Below are the code and all the weights of a small trained network. Each question names an input and a target symbol and asks about switching units off, where a switched-off unit gives its printed mean instead of its output.

import numpy as np


def w(rows, s, z=0):
    codes = np.array(rows[::2]) - 128.0
    scale = np.full(codes.shape[1], s)
    scale[-1] = z or s
    return codes * scale


def norm(h):
    return h / np.sqrt((h * h).mean(-1, keepdims=True) + 1e-5)


def softmax(a):
    e = np.exp(a - a.max(-1, keepdims=True))
    return e / e.sum(-1, keepdims=True)


def log_softmax(a):
    a = a - a.max(-1, keepdims=True)
    return a - np.log(np.exp(a).sum(-1, keepdims=True))


def net(x, mask):
    ids = ['αθμσφω'.index(c) for c in x.split()]
    T = len(ids)
    res = E[ids] + P[:T]
    u = 0
    for l in range(2):
        r = norm(res)
        for j in range(3):
            rows = slice(3 * j, 3 * j + 3)
            q, k, v = (r @ M[l][rows].T for M in (Q, K, V))
            z = softmax(np.where(np.tri(T) > 0, q @ k.T / 3**0.5, -1e9)) @ v
            o = O[l][rows]
            res = res + np.where(mask[u + j], z, o[:, -1]) @ o[:, :-1]
        u += 3
    return log_softmax(norm(res)[-1] @ U[:, :-1].T + U[:, -1])


Q, K, V, O = {}, {}, {}, {}
E = w([
[45,137,75,90,163,141,141,107,93],'α',
[96,227,162,143,162,97,81,190,103],'θ',
[155,151,122,82,48,63,117,102,109],'μ',
[167,58,244,148,162,40,189,127,125],'σ',
[224,121,102,122,112,172,153,182,98],'φ',
[190,150,84,253,107,172,128,139,140],'ω',
],0.012)
P = w([
[143,141,154,100,152,181,114,19,93],'0',
[153,183,107,127,168,118,160,93,73],'1',
[135,198,116,121,146,111,202,115,141],'2',
[90,155,155,109,85,150,182,145,186],'3',
[73,95,127,136,73,104,132,220,177],'4',
[91,73,124,165,80,66,121,205,62],'5',
[174,120,132,148,88,105,125,143,2],'6',
],0.0096)
Q[0] = w([
[122,102,89,193,134,48,122,133,15],'0.h1',
[154,244,158,103,166,134,244,86,156],'0.h1',
[72,71,115,125,86,116,114,211,237],'0.h1',
[110,98,125,153,98,149,73,135,241],'0.h2',
[115,156,139,165,128,71,151,172,130],'0.h2',
[90,112,91,79,116,84,169,185,112],'0.h2',
[83,156,94,123,144,145,157,147,79],'0.h3',
[101,182,144,159,84,98,172,196,157],'0.h3',
[99,51,140,100,159,139,132,139,185],'0.h3',
],0.012)
K[0] = w([
[126,197,134,114,149,117,222,132,189],'0.h1',
[119,110,193,83,126,188,73,106,135],'0.h1',
[166,122,94,166,179,73,102,109,4],'0.h1',
[127,204,128,87,167,115,163,93,163],'0.h2',
[129,96,104,153,125,152,169,133,151],'0.h2',
[140,120,133,154,97,121,175,191,159],'0.h2',
[113,127,148,135,65,88,107,176,130],'0.h3',
[167,135,126,131,81,125,168,152,157],'0.h3',
[115,173,122,104,145,136,140,118,179],'0.h3',
],0.015)
V[0] = w([
[194,35,186,122,146,119,161,101,111],'0.h1',
[54,88,150,85,238,94,125,121,143],'0.h1',
[142,170,223,101,105,83,61,155,119],'0.h1',
[1,152,125,130,172,98,153,105,131],'0.h2',
[117,105,50,222,87,152,113,29,183],'0.h2',
[112,110,226,245,160,85,91,91,175],'0.h2',
[180,242,177,157,143,136,52,155,148],'0.h3',
[58,153,91,55,101,78,79,44,137],'0.h3',
[115,125,126,167,214,173,110,137,125],'0.h3',
],0.0067)
O[0] = w([
[150,83,152,111,84,127,48,106,57,13],'0.h1',
[137,129,72,61,49,165,212,167,130,226],'0.h1',
[151,81,47,81,177,64,87,115,172,146],'0.h1',
[117,96,103,202,204,119,126,68,91,226],'0.h2',
[116,116,113,159,81,114,254,116,112,4],'0.h2',
[87,202,225,147,146,144,164,118,137,51],'0.h2',
[100,184,180,180,67,197,54,99,157,199],'0.h3',
[110,162,117,135,81,54,171,76,175,175],'0.h3',
[117,94,164,162,159,162,160,85,180,104],'0.h3',
],0.0076,0.0038)
Q[1] = w([
[78,174,130,66,104,164,199,113,116],'1.h1',
[135,167,113,116,89,185,97,155,233],'1.h1',
[144,141,223,141,71,99,80,99,123],'1.h1',
[178,30,176,160,138,77,132,70,159],'1.h2',
[139,129,86,113,163,173,143,52,137],'1.h2',
[52,156,70,82,143,114,109,106,151],'1.h2',
[113,82,140,69,106,106,174,39,108],'1.h3',
[110,125,106,151,137,250,92,136,118],'1.h3',
[197,136,192,144,107,136,105,165,174],'1.h3',
],0.011)
K[1] = w([
[135,75,97,163,175,153,129,83,117],'1.h1',
[159,142,167,170,114,85,115,47,148],'1.h1',
[144,156,147,10,137,140,161,93,154],'1.h1',
[87,161,88,49,170,135,147,113,99],'1.h2',
[107,125,113,134,133,64,67,102,98],'1.h2',
[128,95,161,165,131,41,114,153,185],'1.h2',
[220,92,106,153,122,96,152,172,78],'1.h3',
[52,165,64,76,144,128,141,84,92],'1.h3',
[181,183,159,125,97,217,96,91,101],'1.h3',
],0.011)
V[1] = w([
[48,164,160,157,231,253,100,184,104],'1.h1',
[227,123,25,132,149,203,85,185,112],'1.h1',
[70,132,135,121,108,99,102,174,114],'1.h1',
[124,101,94,235,144,81,118,102,122],'1.h2',
[149,199,89,116,127,204,72,178,96],'1.h2',
[71,131,127,33,130,169,125,68,94],'1.h2',
[153,67,52,86,193,170,135,134,115],'1.h3',
[190,199,3,177,128,150,99,138,146],'1.h3',
[70,198,148,71,92,229,47,82,175],'1.h3',
],0.0054)
O[1] = w([
[106,222,84,140,11,47,91,126,158,254],'1.h1',
[81,128,83,209,119,198,134,8,75,82],'1.h1',
[155,174,144,158,160,64,111,107,203,114],'1.h1',
[125,149,153,164,196,184,151,110,46,144],'1.h2',
[147,137,70,204,69,113,85,108,71,223],'1.h2',
[240,131,118,165,109,94,155,215,253,190],'1.h2',
[164,80,199,170,85,141,45,85,186,153],'1.h3',
[183,49,186,104,147,124,185,74,73,212],'1.h3',
[109,80,36,134,105,81,178,74,106,247],'1.h3',
],0.0052,0.0019)
U = w([
[155,100,124,168,73,253,226,184,121,246],'α',
[98,127,33,117,142,31,168,77,162,150],'θ',
[127,7,198,95,252,116,169,121,129,106],'μ',
[173,70,147,23,17,109,68,139,109,6],'σ',
[110,114,129,255,88,165,54,39,138,40],'φ',
[92,223,240,138,156,130,75,156,159,136],'ω',
],0.0056,0.0025)

Each question gives the input, a string of symbols that net reads in full, and the target symbol t.
The units are the heads (3 rows each of Q, K, V and O). Each row of codes is followed by its name. A weight is (code - 128) times the scale printed after its matrix; where a second scale follows, it is the last column's (O and U).
mask holds one flag per head, layer by layer. A switched-off head (its flag False) gives its mean, the last column of its rows in O, instead of its output. The means were averaged over made-up inputs and are rounded, as every weight is.
A unit's drop is (log p(t) with every unit on - log p(t) with that unit switched off) / (log p(t) with every unit on - log p(t) with every unit switched off).
The circuit of an input: a set's keep is (log p(t) with only the set's units on - log p(t) with every unit switched off) / (log p(t) with every unit on - log p(t) with every unit switched off). Starting from all 6 units, units are removed one at a time, each time the one whose removal leaves the highest keep (on an exact tie, the one counted first), for as long as the keep stays at least 0.8.
circuit, biggest first: the units of the circuit, biggest drop first
unit that matters most: the unit with the biggest drop
which heads matter: for each layer, one digit per head in row order, 1 if its drop is at least 0.15 and else 0, layers parted by /
drop of u: that unit's drop, to one decimal
input φ θ φ σ θ φ θ, target σ: which heads matter -> 010 / 000
input ω θ σ θ σ α θ, target θ: circuit, biggest first -> (0.h1)
input φ σ α σ, target ω: which heads matter -> 110 / 000
input θ ω α μ α σ θ, target μ: circuit, biggest first -> (0.h1, 1.h1)
input φ α θ α, target φ: which heads matter -> 100 / 000
input α ω α μ, target α: which heads matter -> 110 / 000
input α μ α φ α θ μ, target φ: which heads matter -> 100 / 100
input α α α, target μ: circuit, biggest first -> (0.h3, 1.h1, 1.h3)
input α φ θ σ σ α, target ω: which heads matter -> 010 / 001
input σ θ α α θ, target θ: which heads matter -> 110 / 001
input θ σ σ θ μ σ, target σ: which heads matter -> 101 / 000
input α φ σ α ω α, target σ: which heads matter -> 100 / 000
input μ α α φ, target μ: circuit, biggest first -> (1.h1, 0.h1)
input φ θ α φ, target σ: unit that matters most -> 0.h2
input φ σ α ω, target φ: which heads matter -> 101 / 000
input α σ α α φ α, target α: which heads matter -> 101 / 000
input φ α μ, target σ: circuit, biggest first -> (0.h2, 0.h1)
input α α θ, target φ: drop of 1.h2 -> 0.2
input φ σ φ α, target φ: drop of 0.h2 -> -0.2
input α α μ θ, target α: unit that matters most -> 0.h1
input ω σ σ α, target ω: drop of 0.h2 -> 0.2
